Below are the code and all the weights of a small trained network. Each question names an input and a class and asks about switching units off, where a switched-off unit gives its printed mean instead of its output.

import numpy as np


def w(rows, s, z=0):
    codes = np.array(rows[::2]) - 128.0
    scale = np.full(codes.shape[1], s)
    scale[-1] = z or s
    return codes * scale


def norm(h):
    return h / np.sqrt((h * h).mean(-1, keepdims=True) + 1e-5)


def f(y):
    return y / 2 * (1 + np.tanh(0.7978845608 * (y + 0.044715 * y**3)))


def log_softmax(a):
    a = a - a.max(-1, keepdims=True)
    return a - np.log(np.exp(a).sum(-1, keepdims=True))


def net(x, mask):
    res = np.array(x, float).reshape(1, 4) / 4 @ E
    u = 0
    for l in range(2):
        y = f(norm(res) @ A[l][:, :-1].T + A[l][:, -1])
        res = res + np.where(mask[u : u + 5], y, B[l][:, -1]) @ B[l][:, :-1]
        u += 5
    return log_softmax(norm(res)[-1] @ U[:, :-1].T + U[:, -1])


A, B = {}, {}
E = w([
[134,183,76,158],'x0',
[128,126,126,125],'x1',
[223,45,80,172],'x2',
[2,62,47,162],'x3',
],0.0072)
A[0] = w([
[110,2,228,90,120],'0.n0',
[214,119,113,78,250],'0.n1',
[64,134,120,103,249],'0.n2',
[129,71,44,156,99],'0.n3',
[151,210,19,181,74],'0.n4',
],0.012,0.0021)
B[0] = w([
[185,210,5,116,227],'0.n0',
[90,129,186,168,253],'0.n1',
[87,175,144,142,221],'0.n2',
[90,141,176,181,234],'0.n3',
[194,176,26,74,220],'0.n4',
],0.018,0.0052)
A[1] = w([
[154,78,54,9,12],'1.n0',
[125,180,129,158,68],'1.n1',
[52,78,55,139,50],'1.n2',
[78,109,184,159,211],'1.n3',
[166,59,96,203,105],'1.n4',
],0.016,0.0011)
B[1] = w([
[144,119,117,215,156],'1.n0',
[113,47,103,177,254],'1.n1',
[253,114,216,109,215],'1.n2',
[130,133,82,149,212],'1.n3',
[33,193,129,58,195],'1.n4',
],0.02,0.0056)
U = w([
[139,179,98,201,250],'0',
[226,193,22,98,148],'1',
[195,124,246,198,138],'2',
[4,185,139,87,149],'3',
[115,67,65,152,92],'4',
[142,51,128,7,3],'5',
[125,22,129,21,13],'6',
[124,23,129,34,33],'7',
],0.013,0.0082)

Each question gives the input, the list of numbers given to net, and the class t.
The units are the neurons (one row each of A and B). Each row of codes is followed by its name. A weight is (code - 128) times the scale printed after its matrix; where a second scale follows, it is the last column's (A, B and U).
mask holds one flag per neuron, layer by layer. A switched-off neuron (its flag False) gives its mean, the last column of its row in B, instead of its output. The means were averaged over made-up inputs and are rounded, as every weight is.
A unit's drop is (log p(t) with every unit on - log p(t) with that unit switched off) / (log p(t) with every unit on - log p(t) with every unit switched off).
The circuit of an input: a set's keep is (log p(t) with only the set's units on - log p(t) with every unit switched off) / (log p(t) with every unit on - log p(t) with every unit switched off). Starting from all 10 units, units are removed one at a time, each time the one whose removal leaves the highest keep (on an exact tie, the one counted first), for as long as the keep stays at least 0.8.
circuit, biggest first: the units of the circuit, biggest drop first
most important unit: the unit with the biggest drop
top k neurons: the k neurons with the biggest drops, biggest first
top k neurons in layer l: the k neurons of layer l with the biggest drops, biggest first
input [7,-4,4,5], class 1: top neuron -> (0.n4)
input [3,1,6,1], class 3: circuit, biggest first -> (1.n4; 0.n0)
input [3,0,4,3], class 3: top 3 neurons in layer 1 -> (1.n4; 1.n3; 1.n0)
input [-1,-4,7,-5], class 3: top 4 neurons -> (1.n4; 0.n2; 1.n2; 0.n3)
input [5,4,-2,4], class 1: top 3 neurons in layer 0 -> (0.n4; 0.n1; 0.n2)
input [-7,7,8,-4], class 3: top 2 neurons in layer 1 -> (1.n4; 1.n2)
input [-1,3,8,6], class 3: top 2 neurons -> (1.n4; 0.n3)
input [-1,4,5,-7], class 2: top 3 neurons in layer 0 -> (0.n1; 0.n3; 0.n2)
input [-3,-6,8,1], class 3: top 2 neurons -> (1.n4; 0.n2)
input [7,-7,6,-8], class 2: top 3 neurons -> (0.n0; 0.n1; 1.n3)
input [-7,5,-4,-7], class 1: top 3 neurons -> (0.n0; 0.n3; 1.n2)
input [-8,-7,5,8], class 1: top 2 neurons -> (0.n0; 0.n1)
input [5,2,4,4], class 1: top 2 neurons -> (0.n4; 0.n1)
input [-5,0,7,5], class 3: top 2 neurons -> (1.n4; 0.n3)
input [3,-6,7,6], class 3: most important unit -> 1.n4
input [2,-3,-6,-7], class 2: top 2 neurons -> (1.n4; 0.n2)
input [-8,-7,-8,-4], class 1: top 3 neurons -> (0.n0; 0.n1; 0.n3)
input [7,-7,8,0], class 3: top 4 neurons -> (1.n4; 0.n3; 0.n0; 1.n2)
input [2,5,3,7], class 2: top 2 neurons -> (1.n2; 0.n1)
input [6,2,-1,-8], class 2: most important unit -> 0.n0
input [5,6,5,7], class 2: top 2 neurons in layer 0 -> (0.n0; 0.n3)
input [7,-2,1,7], class 1: top 2 neurons in layer 0 -> (0.n4; 0.n1)
input [1,-1,-1,4], class 2: top 2 neurons in layer 1 -> (1.n2; 1.n4)
input [0,0,2,-6], class 2: top 2 neurons in layer 1 -> (1.n4; 1.n1)
input [6,4,-1,1], class 1: top 2 neurons in layer 0 -> (0.n4; 0.n1)
